In the rows, zero is written as 128.
Here are made-up things, facts about them, and rows of numbers that follow some of those facts. Name the thing behind each unnamed row.

Known rows:
[136  88 149 175  97 123 143 146 157  38  91 137 172 192 184 138  94 106
 130 132  95 144  87 148 139 146 164  60 131 100 106 162  98 111 109 132
 193 133 114]: (269)
[140 108 121 180  61 110 124 118 160  98 148 141 168 105 134 100 115  96
 182  89 124 116 137 138 109 172 173  90 151  48  90 154  59 118 125 166
 179 114 132]: (159)
[176  98 114 185 108  95 123 118 140 105 130 129 132 132 101 127 120 103
 188 101  88 128 129 135 110 168 198 106 148  81  87 152 108 135 117 120
 182 129 108]: (24)
[191 105 123 178 109  91 123 112 138 100 121 133 134 136 105 136 115 102
 177  94  72 131 131 129 101 165 206 113 144  88 108 134 115 134 102  97
 195 122  96]: (1362)
[135  94 111 162 116  98 151  84 166  91 152 115 157 116 151  97 135  70
 188 149 144 107 131 119 105 180 188 103 120  68  81 136  74 119  98 150
 104 111 148]: (492)
[136  73 130 182 110  71 157 111 140 114 154 135 127 112 151 146 127  69
 138 131 109  95 131 167  99 182 159  69 141  61 116 124 103 101 115 129
 134  93  96]: (1166)
[127 106 129 166  94  76 143 112 155  99 136 136 159 119 141 119 114  99
 154 109 101 119 124 136 120 151 159 101 159  56 102 175  95  99  97 131
 150 104 123]: (73)
[130  94 122 176  97  87 129 110 154 105 117 148 158 143 124 149 174 117
 197 118 130 111  94 135  92 156 153  99 160  92 109 153 105 137 114 148
 158 106 152]: (675)
[135  75 124 191 103 117 145  89 132  99 156 105 146 109 152 128 135 113
 181 123 117 101 115 138 134 146 171  70 154  31  87 156 104 126 119 145
 156 104 135]: (1276)
[129 112 128 170  85  89 147 111 154 100 143 139 158 118 144 119 114 100
 151 103 102 129 122 141 120 156 168 101 160  58 103 178  96 100  93 129
 151 105 126]: (1105)
[162  79 136 145 175  65 117 130 165 101 114 114 162 123  88 149 132  91
 149 123  93  99 123 122 103 127 189  94 135  75  91 155 113 131 140 112
 171 122 123]: (1251)
[195  86 124 131 163  80 134 123 167  93 101 141 181 107  89 147 118  88
 126 101  92 115 124 121  90 113 210 112 121  78 120 145 109 119 120  92
 182 111 135]: (1244)
[166  86 128 141 166  67 121 132 166 104 110 125 170 117  85 147 136  89
 152 116  99  99 120 119 103 120 189 100 138  71  98 153 107 126 137 118
 168 121 131]: (1136)
[140  73 156 174 117  96 127 122 132  87 117 125 140 157 120 159 131 117
 157 118  92 142 115 132  87 166 195 103 149 108 104 129 138 138 108  83
 181 115 117]: (460)
[130  88 136 154 145  41 132 141 176  96 124 118 182 107 132 135 119  84
 144 130  80  99 123 127 104 125 160  87 151  50  98 173  95 104 122 136
 164 106 123]: (481)
[171 101 137 163 110 104 133 103 139  94 123 131 133 141 108 141 124 110
 155  95  93 122 131 134 105 156 198 109 141  90 102 140 131 124  98  81
 173 123 107]: (1179)
[133  75 122 182 112 105 148  89 134 110 164 126 131 112 148 131 140  78
 171 136 135  97 125 151 109 182 167  74 140  52  95 135  94 117 128 141
 129 101 124]: (1286)

Some facts about the things:
(103) {Δ=(618), Ξ=stafur}
(1043) {θ=(159), (502), (458), (1278), Ξ=migrum}
(105) {θ=(1294), (75), Δ=(1043), Ξ=sider}
(1050) {Δ=(1162), Ξ=migrum, Λ=(720)}
(1066) {Δ=(317), Ξ=plasas, Λ=(1191)}
(1073) {Ξ=sider, Λ=(555)}
(1102) {Δ=(972), Ξ=plasas, Λ=(1191)}
(1105) {Δ=(696), Ξ=stafur}
(1127) {Δ=(159), Ξ=migrum, Λ=(344)}
(113) {θ=(520), Δ=(252), Ξ=stafur}
(1133) {Δ=(1367), Ξ=taplon}
(1136) {Δ=(1244), Ξ=sider}
(1147) {Δ=(696), Ξ=stafur, Λ=(556), (344)}
(1151) {θ=(1487), (150), (741), (1242), Δ=(1073), Ξ=plasas}
(1158) {Δ=(1206), Ξ=depu}
(1162) {Ξ=migrum}
(1166) {Δ=(73), Ξ=stafur, Λ=(665), (1127)}
(1179) {Δ=(1367), Ξ=taplon}
(1185) {θ=(1459), (1487), (689), Δ=(222), Ξ=migrum}
(1191) {θ=(103), (261), (630), (898), (972), Δ=(900), Ξ=stiplu}
(1206) {Δ=(1073), Ξ=stafur}
(1210) {Δ=(900), Ξ=stiplu}
(1211) {Δ=(159), Ξ=stafur}
(1212) {θ=(1136), (503), (286), Δ=(78), Ξ=stafur}
(124) {Δ=(1162), Ξ=migrum}
(1242) {Δ=(682), Ξ=depu}
(1244) {Δ=(618), Ξ=taplon}
(1251) {Δ=(222), Ξ=sider}
(1258) {Δ=(124), Ξ=migrum}
(1276) {Δ=(1105), Ξ=migrum}
(1278) {Δ=(1367), Ξ=stafur}
(1281) {Δ=(900), Ξ=sider}
(1286) {Δ=(515), Ξ=migrum, Λ=(857)}
(1291) {Δ=(145), Ξ=plasas}
(1294) {Δ=(252), Ξ=migrum}
(1328) {Δ=(492), Ξ=migrum, Λ=(34)}
(1361) {Δ=(317), Ξ=migrum}
(1362) {Δ=(159), Ξ=taplon}
(1367) {θ=(173), (1361), (252), (286), Δ=(1162), Ξ=stiplu}
(1425) {Δ=(898), Ξ=sider}
(144) {Δ=(1162), Ξ=stafur}
(1446) {θ=(1425), (1291), (73), (286), Δ=(520), Ξ=taplon, Λ=(682)}
(145) {θ=(1147), (761), (613), (543), (360), (344), (1166), Ξ=taplon}
(1450) {θ=(638), (1127), (1133), Δ=(159), Ξ=stiplu}
(1459) {Δ=(506), Ξ=plasas, Λ=(404)}
(1485) {Δ=(1073), Ξ=migrum, Λ=(556), (344)}
(1487) {Δ=(510), Ξ=migrum}
(150) {Δ=(492), Ξ=migrum}
(159) {Δ=(682), Ξ=migrum}
(171) {θ=(1147), (207), (1166), Δ=(1073), Ξ=depu}
(173) {Δ=(103), Ξ=depu}
(194) {Δ=(124), Ξ=migrum}
(197) {θ=(618), (1136), (1211), (609), (503), (252), (614), (682), Δ=(898), Ξ=stiplu}
(207) {Δ=(222), Ξ=migrum}
(222) {Δ=(618), Ξ=plasas}
(24) {Δ=(159), Ξ=sider}
(252) {Δ=(1043), Ξ=migrum}
(261) {Δ=(1206), Ξ=sider}
(263) {Δ=(520), Ξ=migrum}
(269) {θ=(159), (1487), (520), Δ=(510), Ξ=depu}
(286) {Δ=(900), Ξ=migrum}
(317) {Δ=(696), Ξ=stafur, Λ=(556), (848)}
(34) {θ=(761), (150), (1179), Δ=(1206), Ξ=plasas}
(344) {Δ=(222), Ξ=stafur, Λ=(1191)}
(348) {Δ=(506), Ξ=depu}
(353) {θ=(491), (263), (1242), Δ=(317), Ξ=migrum}
(357) {θ=(103), (1294), (1459), (173), (1487), (630), (68), (222), Δ=(520), Ξ=stiplu}
(360) {Δ=(124), Ξ=depu}
(383) {Δ=(1367), Ξ=migrum}
(40) {Δ=(1206), Ξ=taplon}
(404) {θ=(491), (1206), Δ=(222), Ξ=migrum}
(410) {Δ=(78), Ξ=plasas}
(43) {Δ=(972), Ξ=taplon, Λ=(317)}
(458) {Δ=(103), Ξ=stafur, Λ=(556), (496)}
(460) {θ=(1487), (144), (909), (539), (1102), (124), Δ=(124), Ξ=taplon}
(481) {Δ=(56), Ξ=stafur}
(486) {θ=(317), Δ=(520), Ξ=stafur}
(491) {Δ=(696), Ξ=migrum, Λ=(543)}
(492) {Δ=(1043), Ξ=migrum, Λ=(848)}
(496) {Δ=(510), Ξ=stafur}
(502) {Δ=(900), Ξ=plasas}
(503) {Δ=(56), Ξ=stafur, Λ=(543)}
(506) {θ=(103), (1147), (73), (150), (1133), (124), (857), Δ=(1073), Ξ=migrum}
(510) {Δ=(1162), Ξ=plasas}
(515) {Δ=(696), Ξ=depu}
(518) {Δ=(159), Ξ=migrum}
(520) {Δ=(682), Ξ=stiplu}
(539) {Δ=(696), Ξ=taplon}
(543) {Δ=(972), Ξ=stafur, Λ=(556)}
(555) {θ=(817), (613), (40), (909), Δ=(506), Ξ=stafur, Λ=(857)}
(556) {θ=(1291), (1133), Δ=(1206), Ξ=stiplu}
(56) {Δ=(618), Ξ=migrum}
(567) {Δ=(1367), Ξ=migrum}
(569) {Δ=(618), Ξ=migrum}
(6) {θ=(1105), (720), Δ=(1050), Ξ=stafur}
(600) {θ=(646), (953), (1102), Δ=(506), Ξ=sider, Λ=(491)}
(609) {Δ=(506), Ξ=migrum}
(613) {Δ=(103), Ξ=migrum}
(614) {Δ=(1206), Ξ=migrum}
(618) {Ξ=migrum}
(619) {θ=(481), (40), (569), Δ=(78), Ξ=stafur}
(630) {Δ=(222), Ξ=migrum}
(638) {Δ=(124), Ξ=plasas, Λ=(1276), (496)}
(646) {Δ=(1043), Ξ=migrum, Λ=(600)}
(652) {Δ=(222), Ξ=migrum}
(661) {θ=(567), (900), Δ=(252), Ξ=sider}
(665) {Δ=(56), Ξ=taplon, Λ=(543)}
(671) {Δ=(317), Ξ=sider}
(675) {θ=(173), (286), Δ=(1073), Ξ=stiplu}
(68) {Δ=(520), Ξ=migrum}
(682) {Ξ=depu, Λ=(34), (848)}
(689) {Δ=(124), Ξ=stafur}
(692) {θ=(159), (344), Δ=(1244), Ξ=stafur}
(696) {θ=(103), (1210), (815), (68), (263), (1127), (1361), (848), Ξ=plasas, Λ=(848)}
(720) {Δ=(56), Ξ=stafur, Λ=(269)}
(73) {Δ=(1043), Ξ=stafur}
(741) {Δ=(56), Ξ=migrum}
(75) {Δ=(317), Ξ=stafur}
(761) {Δ=(520), Ξ=migrum}
(78) {θ=(159), (1158), Δ=(618), Ξ=migrum}
(793) {Δ=(506), Ξ=plasas}
(815) {Δ=(898), Ξ=taplon}
(817) {Δ=(317), Ξ=taplon}
(841) {Δ=(506), Ξ=migrum}
(848) {Δ=(515), Ξ=sider}
(857) {Δ=(124), Ξ=stafur, Λ=(556)}
(88) {Δ=(900), Ξ=stafur}
(882) {Δ=(56), Ξ=depu}
(886) {θ=(173), (56), (492), (1242), (1050), Δ=(124), Ξ=stafur}
(887) {θ=(817), Δ=(1244), Ξ=stafur}
(891) {θ=(1487), (518), (990), (793), Δ=(1367), Ξ=taplon}
(898) {Δ=(682), Ξ=taplon}
(900) {Δ=(696), Ξ=stafur}
(909) {Δ=(520), Ξ=plasas}
(930) {Δ=(159), Ξ=stiplu}
(953) {Δ=(1073), Ξ=stafur}
(955) {θ=(1485), (630), (652), (503), (543), (1133), Δ=(159), Ξ=migrum}
(972) {Δ=(618), Ξ=stafur}
(990) {Δ=(78), Ξ=migrum}

Name these rows:
No name comes twice in this set of rows, the named rows included.
[ 98  54 149 152 160  56 111 145 167  92 134 117 176 126 138 147 142  90
 157 160 105 116  96 121  76 130 169  78 160  66  88 167  83 120 148 144
 167  99 160]  (1185)
[132  69 125 195 104  95 160  94 136  93 153  98 130 119 169 139 130  96
 167 131 102  96 124 151 129 163 164  69 146  41 104 141 116 115  95 136
 139 100 101]  (857)
[205  49 122 149 180  81 144 113 145  97 116 122 150  97 108 172 135  77
 124 121  97  84 122 142  90 125 202  79 112  72 130 111 121 122 132  94
 176 101 112]  (665)
[158  73 143 166 103  89 149 117 136  81 102 146 173 138  94 150 114 101
 149  92 105 138 131 128  94 152 189 110 134  99 116 117 132 134 117  96
 175 118 131]  (145)
[111  98 141 174 107 113 116 111 141 101 163 122 137 132 152 119 138 112
 173 128 115 125 112 135  99 168 180  88 168  59  81 176  88 113 117 124
 154 111 142]  (1487)
[179  78 110 164 121 125 155  94 141 106 142 142 135 112 114 137 131  85
 148 110 137 110 129 154 110 171 201 103 116  81 106 125 105 117 113 112
 146 109 131]  (1073)
[100  52 100 195 118 100 167 144 176  63  95  63 167 158 126 109 117  93
 177 163 103 130 123 133 162 192 193 127 114 100  48 170 138 138  75 172
 117 135 141]  (34)
[145  39  98 160 179  71 149 172 174 115 113 107 138 107  95 152 121  66
 113 151  91  90 121 171 138 172 184  92 115  70  90 170 123 107 127 149
 142 122 109]  (1102)
[156  66 106 204 104  99 144  92 121 113 169 133 117 102 147 130 126  78
 177 122 109 106 120 156 116 174 172  64 153  39  97 125  87 123 133 155
 161  97 110]  (1127)
[136  37 131 204 114 118 150  92 116  91 144 110 145 121 142 149 138 115
 170 124 117 115 101 142 123 146 172  63 151  52 104 125 129 141 130 137
 169  90 147]  (1191)
[126  93 100 176 103 112 152 154 166 108 118 125 142 131  96 114 112 100
 143 104  99 135 123 164 162 192 185 131 133  79  68 200 131 107  86 143
 139 138 128]  (510)
[138  24 121 214 113 119 169  77 118  77 135 100 164 110 142 146 134 106
 180 124 127 110 113 132 137 136 173  66 141  43 100 112 132 148 124 152
 155  94 150]  (556)
[141 110 122 192  84  66 130 121 150  98 141 129 139 124 147 116 112  96
 184 109  70 124 125 140 116 169 165  99 166  59  96 170  88 110  94 146
 171 110 101]  (1211)
[118  98 124 166 123  78 137  91 167  91 146 101 149 135 147 101 135  71
 204 158 131  96 141 115 102 183 180  99 131  77  72 138  83 128 104 146
 102 118 132]  (1328)

The same things again, as new rows of numbers:
Some rows with their names:
[133 117 137 111 116 118  98 125 151 136 134 139 110 139 143 137 137 148
 152 127 116 129 144 147 137 122 144 139 135 108 123 120 128]: (344)
[163 127 152 175 124 112  98 129 135 131 118 118 118 102 129 138 131 139
 120 122 113 135 175 137 131 136 124 144 123 121 133 131 133]: (671)
[158 121 121 113 123 138  83 128 146 130 125 136 135 109 124 120 123 135
  89 129 103 150 111 131 112 130 124 156 118 108 147 131 128]: (317)
[114 111 111  55 123 149 128 139 109 122 135 144 158 134 128 106 123  92
  66 122 116 140 119 108  93 138 127 153 127 147 136 135 117]: (696)
[ 98 144 114 142 138 137 174 129 120 125 128 132 138 144 118 116 126 121
 107 135 132 126 135 110 130 126 128 124 133 145 124 130 124]: (353)
[119 131  93 135 131 130 160 122 121 129 130 129 145 146 117 125 117 134
 123 141 135 126  75 122 137 115 122  99 128 136 122 130 130]: (286)
[156 118 156 190 119 107 123 136 129 125 116 118 121  99 130 143 142 128
 118 118 119 123 195 136 142 136 128 143 129 139 123 135 128]: (675)
[103 131 117  97 130 130 156 119 140 129 138 140 139 156 130 122 125 139
 156 136 149 117  79 132 130 117 135 110 140 143 110 119 123]: (207)
[128 128 140  95 128 123 150 126 107 128 138 130 131 124 137 122 137 111
 159 125 145 122  89 137 107 136 136 118 133 135 112 120 120]: (882)
[126 131 153 155 140 136 108 127 126 130 120 129 115 121 126 139 137 151
 124 126 114 127 147 119 120 144 118 135 126 137 130 144 131]: (6)
[141 109 121 104 105 108  99 123 131 141 132 144 119 141 145 149 141 157
 122 129 106 122 136 146 149 118 152 126 134 112 120 127 131]: (503)
[160 124 152 188 118 102 128 139 127 126 117 110 124 103 121 132 121 126
 110 119 111 128 204 146 144 127 127 155 133 144 126 124 127]: (1450)
[105 140 116 112 135 131 147 123 102 127 136 119 122 147 129 122 119 109
 147 128 148 125 126 119 102 130 124 103 123 128 131 124 128]: (793)
[136 116 143 115 123 125  98 124 152 128 138 141 106 140 136 135 140 144
 129 130 105 130 151 145 126 123 149 132 121  87 128 115 123]: (458)
[103 136  96 132 130 140 162 123 128 129 131 132 139 147 124 121 126 124
 130 134 148 126 108 118 133 116 128 111 125 124 120 131 129]: (1294)
[161 133 147 148 125 110 124 131 106 129 123 105 119 101 126 128 116 113
 130 118 121 131 161 145 122 132 126 144 123 124 133 120 129]: (1362)
[154 124 118 121 117 129 104 133 153 132 120 129 138 116 125 125 127 134
 126 120 117 143 102 124 137 131 120 148 136 109 137 139 136]: (73)

Which thing is each row?
No name comes twice in this set of rows, the named rows included.
[119 129 112 100 132 128 149 127 104 127 136 120 132 150 126 130 118 114
 142 125 140 124  81 121 114 131 125  99 132 132 123 130 129]  (1291)
[173 112 151 167 115 106 115 126 144 137 127 131 121 113 142 148 144 148
 144 120 110 126 138 152 135 133 130 126 133 122 114 137 130]  (1136)
[162 123 165 156 120 111 109 125 147 134 127 133 118 110 143 139 145 136
 147 119 110 126 158 149 119 133 136 141 129 123 113 124 126]  (1251)
[116 133 105 104 124 144 166 123 144 130 136 155 151 133 132 104 141 125
 134 135 135 130  54 122 122 118 135 124 136 107 108 126 122]  (56)
[141 119 151 144 127 115 142 127 137 136 128 137 128 141 133 141 143 140
 131 125 103 124 128 140 135 137 136 148 147 134 104 133 126]  (1212)
[171 124 126 138 113 114 116 141 126 127 120 111 135  93 127 121 119 104
 125 115 129 141 132 135 126 132 121 150 130 107 138 128 131]  (898)
[101 137 120  86 133 144 160 127 148 129 133 152 145 133 127 101 136 135
 131 136 133 131  49 123 119 125 133 152 142 121 109 122 119]  (78)
[154 127 157 181 122 116 112 134 138 130 118 122 120 107 131 137 136 129
 117 118 112 133 197 132 128 136 125 152 131 122 126 136 129]  (105)
[149 106 154 102 111 113  95 128 121 129 136 138 123 114 147 134 143 118
 120 120 114 128 163 145 105 131 139 132 119 132 126 123 117]  (43)
[ 92 139 129 105 136 128 164 133 101 126 132 121 128 148 124 121 120  98
 127 124 137 127 140 111 110 138 126 120 138 144 125 131 124]  (1151)

The same things again, as new rows of numbers:
Named rows:
[143 123 103 182 159 121 153 161  96 109 134 133 116  66  91 107 155  94
 126 115 181 147 115 179 112 135 148  87 115 121]: (817)
[109 129 117 163 161 160 188 155 129 143 133  64  97  93 106 118 132  98
 102 113 128  84 138 163 149 218 123 142 144 138]: (486)
[119 125 133 139 194 121 157 158 143 127 149  77 118 117  85 156 152 113
 112 139 142  93 136 116 149 125 112 130 134 154]: (194)
[152 127 133 104 187  65 135 177 152 128 185  89 113 141  74 124 179 115
 145 122 124 113 112  88 142  72  97 130 133 169]: (1281)
[112 137 126 136 158 138 166 104 154  81 176 116 109 158 119 161 137 135
 122 156 113 142  96 125 183 119 139 136 116 217]: (569)
[141 127 115 147 194 110 142 146 149 107 143  72 122 124 100 175 167 134
 106 148 146  99 165 126 158  78 114 124 113 130]: (518)
[124 114 118 174 112  96 142 144  85 123 154 144 130  70 105  94 137 118
  82  99 167 141 122 152  99 143 134  72 128 148]: (145)
[149 110  75 164 157 104 148 163  91 116 131 130 130  68 108 130 154 113
 102 107 186 133 133 170 119  94 155  71  88  90]: (1362)
[121 138  78 158 134 161 191  99 149  84 144 106  89 150 151 150 117 124
 100 130 110 139 103 175 189 173 164 135 105 173]: (720)
[160 118 125 100 192  49 128 173 147 114 177  90 113 135  84 150 192 124
 128 125 128 108 133  84 144  34  88 114 114 137]: (24)
[154 135 130 156 135 118 168 164 147 125 159  69  70 107 108  87 177  90
 140 101 109 100 132 179 141 189 113 141 159 127]: (909)
[ 91 126  91 147 113 164 179  86 135 107 147 107 100 151 171 145 105 130
  78 106  98 133 107 141 170 168 168 139 119 170]: (1212)
[133 138 121  89 172  74 145 114 162 112 200 129  85 175 113 144 154 134
 155 116  97 156  62  88 160  62 136 148 123 215]: (1136)
[111 130 132 132 199 111 160 149 144 128 147  88  95 112 102 166 145 111
 116 124 142  88 123 118 148 115 126 146 145 151]: (609)
[100 125 167 151 145  82 141 133 137 145 165  89 129 121  96 138 137 151
  77 124 132  88 161 108 130 119 102 121 159 185]: (506)
[137 161 106 144 124 126 129 127 120 189 201 112 190  47  92 144  93  64
 138 161  99 111 106 129  80  65 100  62  90 108]: (1191)
[117 127 135 139 199 115 154 158 141 127 153  73 119 108  93 157 153 116
 109 136 146  86 143 122 149 117 107 130 131 151]: (383)

Rows to name:
No name comes twice in this set of rows, the named rows included.
[136 128  96 164 103  93 165 102  99 109 145 187 109 110 114 106 108 154
 102 117 148 159  80 190 139 139 165  83  91 200]  (1244)
[123 116  96 158 157 156 164 140 133 140 127  55 120 107 122 127 129 116
  83  98 124  87 160 146 146 168 132 126 116 110]  (886)
[108 142 168 162 195 129 156 154 148 124 163  70  99  99  81 135 162 102
 133 140 142 101 135 116 130 159 109 153 177 180]  (761)
[125 118 137 144 167  55 133 149 104 170 144 133 132  83  70 121 130 143
  94 100 162 106 124 125 105  94 122  82 124 168]  (1367)
[108 127 145 135 154 103 164 146 138 119 156  92 133 122  83 146 138 146
  92 143 127  83 143 128 156 130  89 120 137 184]  (1043)
[112 137 150 140 183  81 158 131 144 141 140 104  84 110 103 169 143 142
 109 131 140  79 133 141 147 108 125 145 150 176]  (252)
[156 125 102 182 174 104 148 147  99 146 129 124 117  77  90 104 139 108
 124  90 171 129 129 179 105 127 160  90 111 114]  (815)
[128 125 130 158 193 116 142 150 111 170 159 101 155  85  55  84 127 111
 123  94 159 135 116 107  92 149 122  95 136 171]  (357)
[127 137 136 157 197 130 145 131 157 111 159  72 110 123 100 156 161 115
 130 142 138 120 140 125 147 110 130 140 141 157]  (150)
[153 111 181  84 143  71 116 149 121 146 165 114  92 118  58 121 180 187
 156 139 118 103 145 100 153  76  86 146 141 177]  (1073)

